Here is a tiny trained network, its code and every weight. The questions are about switching its units off for an input and a class, where a switched-off unit gives its printed mean instead of its output.

import numpy as np


def w(rows, s, z=0):
    codes = np.array(rows[::2]) - 128.0
    scale = np.full(codes.shape[1], s)
    scale[-1] = z or s
    return codes * scale


def f(y):
    return y / 2 * (1 + np.tanh(0.7978845608 * (y + 0.044715 * y**3)))


def log_softmax(a):
    a = a - a.max(-1, keepdims=True)
    return a - np.log(np.exp(a).sum(-1, keepdims=True))


def net(x, mask):
    res = np.array(x, float).reshape(1, 5) / 4 @ E
    y = f(res @ A[0][:, :-1].T + A[0][:, -1])
    res = res + np.where(mask, y, B[0][:, -1]) @ B[0][:, :-1]
    return log_softmax(res[-1] @ U[:, :-1].T + U[:, -1])


A, B = {}, {}
E = w([
[109,176,11,194,176,134,90],'x0',
[79,143,187,210,111,79,142],'x1',
[163,150,171,86,235,160,205],'x2',
[131,81,103,120,100,34,142],'x3',
[55,228,74,24,144,91,66],'x4',
],0.011)
A[0] = w([
[164,41,99,136,140,118,156,12],'N1',
[79,183,93,161,130,104,140,174],'N2',
[150,142,167,155,135,144,137,18],'N3',
[82,172,77,133,184,87,89,111],'N4',
[169,139,147,131,179,93,164,21],'N5',
[93,211,129,87,168,130,131,137],'N6',
[147,156,68,98,179,200,82,102],'N7',
[63,147,114,92,64,157,1,157],'N8',
[103,116,41,88,97,110,85,47],'N9',
[107,158,70,108,150,196,139,41],'N10',
[79,154,128,195,129,130,131,122],'N11',
[104,122,153,122,83,78,133,24],'N12',
[154,132,190,41,143,144,155,107],'N13',
[125,146,70,187,94,111,72,161],'N14',
[116,157,119,106,94,125,95,16],'N15',
[179,82,88,213,96,136,111,128],'N16',
[144,159,109,192,172,176,133,68],'N17',
[138,120,113,14,144,104,158,53],'N18',
[84,85,147,134,88,76,161,46],'N19',
[141,62,122,150,107,110,159,2],'N20',
[161,43,142,151,99,154,130,87],'N21',
[75,138,120,89,74,150,49,137],'N22',
[143,140,182,88,153,124,169,4],'N23',
[141,106,121,130,141,138,120,24],'N24',
[147,179,62,94,168,219,108,120],'N25',
[122,139,215,182,134,197,155,90],'N26',
[82,185,66,180,154,98,110,111],'N27',
],0.015,0.0049)
B[0] = w([
[145,74,127,127,60,157,140,201],'N1',
[110,167,31,58,136,86,134,205],'N2',
[91,157,144,156,78,125,145,161],'N3',
[224,182,120,47,107,176,167,232],'N4',
[150,158,117,72,74,163,168,177],'N5',
[229,150,109,67,143,138,137,241],'N6',
[126,30,109,171,216,100,27,231],'N7',
[164,238,75,99,70,99,221,245],'N8',
[127,196,193,149,74,142,186,210],'N9',
[155,85,81,141,165,94,123,192],'N10',
[78,122,125,161,198,47,90,191],'N11',
[90,130,120,159,223,167,87,166],'N12',
[122,135,121,45,255,165,88,243],'N13',
[106,154,80,17,176,203,131,228],'N14',
[73,143,107,74,100,146,165,156],'N15',
[191,83,78,184,100,61,110,247],'N16',
[62,75,136,156,203,103,32,191],'N17',
[88,107,21,131,184,67,96,222],'N18',
[123,103,106,123,235,152,74,194],'N19',
[204,57,133,110,118,147,147,198],'N20',
[227,136,148,138,71,131,137,234],'N21',
[142,200,107,144,143,120,152,207],'N22',
[106,151,122,70,129,193,106,197],'N23',
[94,128,130,148,125,133,131,126],'N24',
[196,82,110,190,241,44,4,246],'N25',
[103,192,167,217,37,141,179,243],'N26',
[147,165,83,13,188,160,154,232],'N27',
],0.009,0.014)
U = w([
[151,97,189,63,93,183,177,59],'0',
[91,111,169,95,52,79,38,2],'1',
[183,219,98,99,103,115,147,160],'2',
[168,100,95,113,201,98,64,180],'3',
[184,38,140,254,72,103,108,133],'4',
[127,125,229,169,141,195,111,117],'5',
[31,176,112,172,154,79,108,120],'6',
],0.0098,0.0086)

Each question gives the input, the list of numbers given to net, and the class t.
The units are the neurons (one row each of A and B). Each row of codes is followed by its name. A weight is (code - 128) times the scale printed after its matrix; where a second scale follows, it is the last column's (A, B and U).
mask holds one flag per neuron, in row order. A switched-off neuron (its flag False) gives its mean, the last column of its row in B, instead of its output. The means were averaged over made-up inputs and are rounded, as every weight is.
A unit's drop is (log p(t) with every unit on - log p(t) with that unit switched off) / (log p(t) with every unit on - log p(t) with every unit switched off).
The circuit of an input: a set's keep is (log p(t) with only the set's units on - log p(t) with every unit switched off) / (log p(t) with every unit on - log p(t) with every unit switched off). Starting from the 12 units with the biggest drops (on a tie, the unit counted first), units are removed one at a time, each time the one whose removal leaves the highest keep (on an exact tie, the one counted first), for as long as the keep stays at least 0.8.
units of the circuit, in order: the units of the circuit, biggest drop first
k most important neurons: the k neurons with the biggest drops, biggest first
drop of u: that unit's drop, to one decimal
input [-6,-3,-2,-4,7], class 2: units of the circuit, in order => (N8)
input [-7,-2,-5,-6,-3], class 0: units of the circuit, in order => (N25; N18)
input [3,1,-3,5,-4], class 4: units of the circuit, in order => (N13; N16)
input [-3,5,8,0,3], class 2: 2 most important neurons => (N25; N7)
input [-7,-4,-1,-8,-6], class 0: 2 most important neurons => (N25; N7)
input [-4,5,1,1,5], class 2: 3 most important neurons => (N25; N7; N17)
input [-3,4,6,1,-6], class 0: 2 most important neurons => (N25; N5)
input [4,5,8,-3,-2], class 6: 2 most important neurons => (N26; N17)
input [6,1,-1,8,-5], class 4: drop of N27 => -0.2
input [2,0,-4,-7,2], class 2: drop of N11 => -0.1
input [-2,8,-7,8,-7], class 4: drop of N24 => 0.0
input [8,8,1,-2,-6], class 6: drop of N26 => 0.3
